Below are the code and all the weights of a small trained network. Each question names an input and a target symbol and asks about switching units off, where a switched-off unit gives its printed mean instead of its output.

import numpy as np


def w(rows, s, z=0):
    codes = np.array(rows[::2]) - 128.0
    scale = np.full(codes.shape[1], s)
    scale[-1] = z or s
    return codes * scale


def f(y):
    return np.maximum(y, 0)


def softmax(a):
    e = np.exp(a - a.max(-1, keepdims=True))
    return e / e.sum(-1, keepdims=True)


def log_softmax(a):
    a = a - a.max(-1, keepdims=True)
    return a - np.log(np.exp(a).sum(-1, keepdims=True))


def net(x, mask):
    ids = ['ΔΣαεζηλμξ'.index(c) for c in x.split()]
    T = len(ids)
    res = E[ids] + P[:T]
    u = 0
    for l in range(2):
        r = res
        for j in range(2):
            rows = slice(4 * j, 4 * j + 4)
            q, k, v = (r @ M[l][rows].T for M in (Q, K, V))
            z = softmax(np.where(np.tri(T) > 0, q @ k.T / 4**0.5, -1e9)) @ v
            o = O[l][rows]
            res = res + np.where(mask[u + j], z, o[:, -1]) @ o[:, :-1]
        u += 2
        y = f(res @ A[l][:, :-1].T + A[l][:, -1])
        res = res + np.where(mask[u : u + 4], y, B[l][:, -1]) @ B[l][:, :-1]
        u += 4
    return log_softmax(res[-1] @ U[:, :-1].T + U[:, -1])


Q, K, V, O, A, B = {}, {}, {}, {}, {}, {}
E = w([
[153,171,97,165,151,149,70,165],'Δ',
[83,106,164,63,165,78,125,128],'Σ',
[148,127,60,136,91,177,226,86],'α',
[144,218,79,134,117,138,102,215],'ε',
[149,181,98,83,97,137,89,186],'ζ',
[125,41,96,131,122,54,155,110],'η',
[172,140,172,66,142,100,180,6],'λ',
[74,130,111,94,153,176,214,112],'μ',
[173,76,112,86,129,121,27,132],'ξ',
],0.021)
P = w([
[132,156,144,157,63,117,35,91],'0',
[92,185,100,147,131,152,86,39],'1',
[112,155,114,130,125,138,114,63],'2',
[118,172,108,121,125,121,135,94],'3',
[143,142,142,123,116,117,139,120],'4',
[152,134,132,117,126,115,145,140],'5',
[153,129,127,115,139,115,149,154],'6',
[150,135,116,107,141,109,173,154],'7',
[164,112,128,103,153,110,166,144],'8',
[167,103,125,98,165,112,172,144],'9',
[179,127,115,102,179,116,171,205],'10',
[152,123,138,101,167,98,201,129],'11',
[173,113,139,99,177,101,210,123],'12',
[205,1,159,99,245,142,116,79],'13',
],0.015)
Q[0] = w([
[167,95,207,163,93,167,157,189],'0.h1',
[95,172,77,106,98,116,103,144],'0.h1',
[53,148,197,218,85,138,127,101],'0.h1',
[170,108,186,202,188,134,144,140],'0.h1',
[172,139,118,68,151,138,107,168],'0.h2',
[182,2,127,105,180,147,137,111],'0.h2',
[145,122,98,55,177,141,141,99],'0.h2',
[104,88,158,100,131,168,185,160],'0.h2',
],0.0091)
K[0] = w([
[79,75,43,210,118,132,112,243],'0.h1',
[129,151,121,152,67,109,146,76],'0.h1',
[41,129,150,253,91,161,20,72],'0.h1',
[134,113,126,208,140,108,136,192],'0.h1',
[146,138,77,98,132,43,174,177],'0.h2',
[156,116,102,99,225,115,140,210],'0.h2',
[174,110,65,88,161,111,142,120],'0.h2',
[225,119,142,131,92,149,138,133],'0.h2',
],0.0078)
V[0] = w([
[176,138,169,186,109,154,149,128],'0.h1',
[142,184,161,108,73,92,254,96],'0.h1',
[118,166,146,97,181,164,149,167],'0.h1',
[71,99,41,83,34,145,157,158],'0.h1',
[148,155,131,105,99,27,192,108],'0.h2',
[224,165,168,60,83,123,133,131],'0.h2',
[98,214,71,119,104,90,136,191],'0.h2',
[222,124,83,188,201,150,141,146],'0.h2',
],0.0087)
O[0] = w([
[137,141,58,164,136,116,105,80,119],'0.h1',
[119,90,139,148,189,176,79,96,251],'0.h1',
[115,68,193,142,148,120,115,116,119],'0.h1',
[158,141,191,105,45,131,189,83,68],'0.h1',
[137,57,191,209,101,79,134,114,171],'0.h2',
[254,81,196,96,103,155,81,205,193],'0.h2',
[127,220,164,213,131,136,146,163,122],'0.h2',
[138,144,81,160,139,120,169,185,131],'0.h2',
],0.0079,0.013)
A[0] = w([
[81,130,148,82,163,129,155,102,180],'0.n1',
[162,104,131,110,124,87,115,95,212],'0.n2',
[62,133,129,120,82,255,46,217,2],'0.n3',
[89,218,156,157,127,105,178,117,155],'0.n4',
],0.0081,0.0069)
B[0] = w([
[131,62,112,130,123,103,78,193,178],'0.n1',
[121,157,87,188,127,123,144,195,254],'0.n2',
[110,119,164,155,167,100,159,66,159],'0.n3',
[161,38,123,151,101,151,85,255,142],'0.n4',
],0.011)
Q[1] = w([
[154,103,66,174,127,217,80,198],'1.h1',
[167,179,151,85,97,167,99,95],'1.h1',
[159,142,76,142,150,124,79,124],'1.h1',
[52,185,105,68,241,159,166,6],'1.h1',
[104,99,187,127,107,80,144,85],'1.h2',
[145,114,115,178,148,133,96,175],'1.h2',
[254,102,142,110,77,165,120,209],'1.h2',
[119,142,156,153,129,118,101,146],'1.h2',
],0.0095)
K[1] = w([
[131,86,166,148,164,82,166,185],'1.h1',
[81,113,109,117,84,152,148,137],'1.h1',
[163,101,137,106,109,80,164,118],'1.h1',
[151,158,123,134,10,140,49,155],'1.h1',
[95,140,78,125,118,172,61,103],'1.h2',
[164,104,135,106,130,163,203,144],'1.h2',
[109,102,117,135,203,139,181,112],'1.h2',
[106,117,120,114,124,71,149,131],'1.h2',
],0.012)
V[1] = w([
[119,219,131,182,175,202,92,94],'1.h1',
[93,128,128,230,104,113,187,126],'1.h1',
[224,92,115,214,158,76,133,111],'1.h1',
[87,123,249,154,159,33,86,164],'1.h1',
[188,186,38,165,101,77,151,49],'1.h2',
[193,167,84,100,116,158,132,207],'1.h2',
[130,102,150,161,95,222,173,67],'1.h2',
[177,185,202,128,131,64,102,86],'1.h2',
],0.011)
O[1] = w([
[176,111,146,201,203,181,54,162,83],'1.h1',
[82,57,117,233,128,130,209,153,96],'1.h1',
[139,236,116,169,138,115,190,26,252],'1.h1',
[113,173,212,139,90,73,118,128,185],'1.h1',
[206,135,103,149,76,86,98,149,94],'1.h2',
[173,131,151,111,134,180,192,189,159],'1.h2',
[110,175,139,115,1,208,107,84,98],'1.h2',
[181,105,180,121,130,106,80,140,105],'1.h2',
],0.0097,0.023)
A[1] = w([
[93,150,102,138,140,82,157,113,126],'1.n1',
[160,46,143,155,120,127,35,162,104],'1.n2',
[151,204,148,61,129,120,201,83,71],'1.n3',
[112,68,100,106,62,119,153,253,2],'1.n4',
],0.0069,0.0078)
B[1] = w([
[179,23,128,58,83,65,57,145,195],'1.n1',
[164,35,69,124,94,255,79,177,134],'1.n2',
[132,89,97,153,146,152,21,146,253],'1.n3',
[74,166,180,206,109,127,107,2,144],'1.n4',
],0.0088,0.021)
U = w([
[114,135,80,221,237,107,102,216,2],'Δ',
[105,162,253,105,142,45,92,146,34],'Σ',
[155,153,138,158,79,178,121,92,106],'α',
[143,192,218,201,212,99,233,143,231],'ε',
[191,89,246,168,154,148,116,146,101],'ζ',
[104,110,76,231,154,22,166,164,202],'η',
[133,254,122,136,247,57,130,26,105],'λ',
[2,118,123,169,211,178,93,115,191],'μ',
[218,210,100,13,210,95,206,161,178],'ξ',
],0.0041,0.003)

Each question gives the input, a string of symbols that net reads in full, and the target symbol t.
The units are the heads (4 rows each of Q, K, V and O) and the neurons (one row each of A and B). Each row of codes is followed by its name. A weight is (code - 128) times the scale printed after its matrix; where a second scale follows, it is the last column's (O, A, B and U).
mask holds one flag per unit, layer by layer, with each layer's heads first. A switched-off unit (its flag False) gives its mean, the last column of its rows in O or B, instead of its output. The means were averaged over made-up inputs and are rounded, as every weight is.
A unit's drop is (log p(t) with every unit on - log p(t) with that unit switched off) / (log p(t) with every unit on - log p(t) with every unit switched off).
unit that matters most: the unit with the biggest drop
k most important neurons: the k neurons with the biggest drops, biggest first
k most important neurons of layer l: the k neurons of layer l with the biggest drops, biggest first
drop of u: that unit's drop, to one decimal
input ξ ξ λ ξ, target ξ: unit that matters most => 0.h2
input ξ λ Σ ε ξ Δ ξ λ μ ξ λ λ ξ Σ, target Σ: 3 most important neurons => [0.n1; 1.n3; 1.n1]
input Σ ε μ λ, target Σ: 3 most important neurons => [0.n3; 0.n1; 0.n2]
input α Σ ζ, target Σ: 2 most important neurons => [0.n4; 0.n1]
input ξ η ζ η λ, target η: 2 most important neurons of layer 0 => [0.n1; 0.n2]
input ε ξ ε, target ε: 2 most important neurons of layer 0 => [0.n4; 0.n3]
input η λ α ξ η ξ λ μ, target μ: 2 most important neurons of layer 0 => [0.n1; 0.n3]
input ε ε λ, target ε: 2 most important neurons => [0.n4; 1.n3]
input ξ λ Δ, target ξ: 2 most important neurons => [0.n3; 1.n3]
input ξ ε ξ ξ, target ξ: 3 most important neurons => [0.n4; 1.n3; 0.n2]
input Σ η Σ ε, target Σ: 2 most important neurons => [0.n4; 0.n1]
input ζ ξ α ε ε ζ, target α: 2 most important neurons => [1.n4; 0.n2]
input λ ε λ λ η Σ λ α, target α: 2 most important neurons of layer 0 => [0.n1; 0.n3]
input λ λ λ η ξ λ λ Σ ε λ λ ε ξ ξ, target λ: unit that matters most => 1.h1
input λ ξ ε ξ η, target ξ: 3 most important neurons => [1.n3; 0.n3; 1.n4]
input ζ α λ, target ζ: 2 most important neurons => [0.n4; 1.n2]
input λ λ ε Δ ξ Σ α ξ η Δ Δ Σ Δ, target Σ: 2 most important neurons of layer 1 => [1.n1; 1.n3]
input α ξ ε λ, target α: 2 most important neurons of layer 0 => [0.n1; 0.n2]
input α λ ε μ ε λ λ λ α ζ λ λ η ε, target η: 2 most important neurons => [1.n1; 1.n3]
input ζ λ λ λ ε, target λ: unit that matters most => 0.h2
input λ λ α, target α: 2 most important neurons => [0.n3; 1.n3]
input η ξ η μ, target μ: 3 most important neurons => [0.n4; 1.n4; 0.n1]
input η λ ζ ξ ξ ε ξ ζ λ ξ ξ η λ μ, target ξ: 2 most important neurons of layer 1 => [1.n4; 1.n1]
input Σ ξ Δ α λ, target ξ: 2 most important neurons of layer 0 => [0.n4; 0.n3]
input μ ξ ξ ξ λ ξ λ μ Δ ε ε, target μ: 2 most important neurons => [0.n2; 1.n3]
input α η λ, target α: drop of 0.h1 => 0.3
input ξ ε λ Σ, target ξ: unit that matters most => 0.h1
